|  46 |  66 | -46 |  -3 |
|  78 |  89 | -57 |  -9 |
|  -6 |  19 |  33 |  52 |
->
|  -3 |  46 |  66 | -46 |
|  -9 |  78 |  89 | -57 |
|  52 |  -6 |  19 |  33 |

| -85 |  -6 | -51 | -36 |   9 | -54 |  71 | -49 |  74 | -40 |  40 |
|  -4 | -49 | -35 |   5 | -53 |  71 | -45 |  71 | -35 |  41 |   9 |
->
|  40 | -85 |  -6 | -51 | -36 |   9 | -54 |  71 | -49 |  74 | -40 |
|   9 |  -4 | -49 | -35 |   5 | -53 |  71 | -45 |  71 | -35 |  41 |

|   -1 |   22 |    6 |   60 |   -4 |  -40 |   -2 |    6 |  -11 |    5 |   29 |  -13 |   -1 |  -32 |  -35 |
|  -53 |   39 |   -5 |   60 |    0 |   16 |   -8 |    1 |   -5 |   -7 |   30 |  -32 |  -12 |   13 |    0 |
|  -73 |  -32 |    6 |  -49 |   -4 |   16 |   -3 |   -5 |    7 |   11 |    7 |   28 |   11 |   -4 |   14 |
|  -28 |    8 |   -3 | -104 |    1 |    4 |   -8 |   -9 |   -7 |   20 |  -36 |  -10 |   13 |  -30 |    3 |
|  -59 |   57 |    6 |   -5 |    0 |  -37 |   -6 |  -19 |   -7 |   30 |   -6 |   22 |    9 |  -18 |  -14 |
|   58 |   52 |    0 |  -68 |    2 |   20 |  -15 |    0 |    7 |  -39 |  -46 |   -1 |  -16 |    8 |   35 |
->
|  -35 |   -1 |   22 |    6 |   60 |   -4 |  -40 |   -2 |    6 |  -11 |    5 |   29 |  -13 |   -1 |  -32 |
|    0 |  -53 |   39 |   -5 |   60 |    0 |   16 |   -8 |    1 |   -5 |   -7 |   30 |  -32 |  -12 |   13 |
|   14 |  -73 |  -32 |    6 |  -49 |   -4 |   16 |   -3 |   -5 |    7 |   11 |    7 |   28 |   11 |   -4 |
|    3 |  -28 |    8 |   -3 | -104 |    1 |    4 |   -8 |   -9 |   -7 |   20 |  -36 |  -10 |   13 |  -30 |
|  -14 |  -59 |   57 |    6 |   -5 |    0 |  -37 |   -6 |  -19 |   -7 |   30 |   -6 |   22 |    9 |  -18 |
|   35 |   58 |   52 |    0 |  -68 |    2 |   20 |  -15 |    0 |    7 |  -39 |  -46 |   -1 |  -16 |    8 |

| -52 | -10 |  23 | -14 | -20 | -14 | -17 | -25 |  -2 | -28 |  50 |  -9 |
| -90 |  39 |  34 |  23 |  18 |  25 |   6 |  39 |  50 | -63 |  66 |   0 |
->
|  -9 | -52 | -10 |  23 | -14 | -20 | -14 | -17 | -25 |  -2 | -28 |  50 |
|   0 | -90 |  39 |  34 |  23 |  18 |  25 |   6 |  39 |  50 | -63 |  66 |

|   5 |   0 |  12 |   8 |   0 |   6 |  -1 |   1 |  22 |
| -40 |  -6 |  12 |  83 | -15 |  61 | -35 |  28 |  92 |
->
|  22 |   5 |   0 |  12 |   8 |   0 |   6 |  -1 |   1 |
|  92 | -40 |  -6 |  12 |  83 | -15 |  61 | -35 |  28 |

|  35 |  -3 |
| -76 |   2 |
| -90 | -68 |
| -67 |  33 |
|  93 | -39 |
| -86 |  27 |
->
|  -3 |  35 |
|   2 | -76 |
| -68 | -90 |
|  33 | -67 |
| -39 |  93 |
|  27 | -86 |
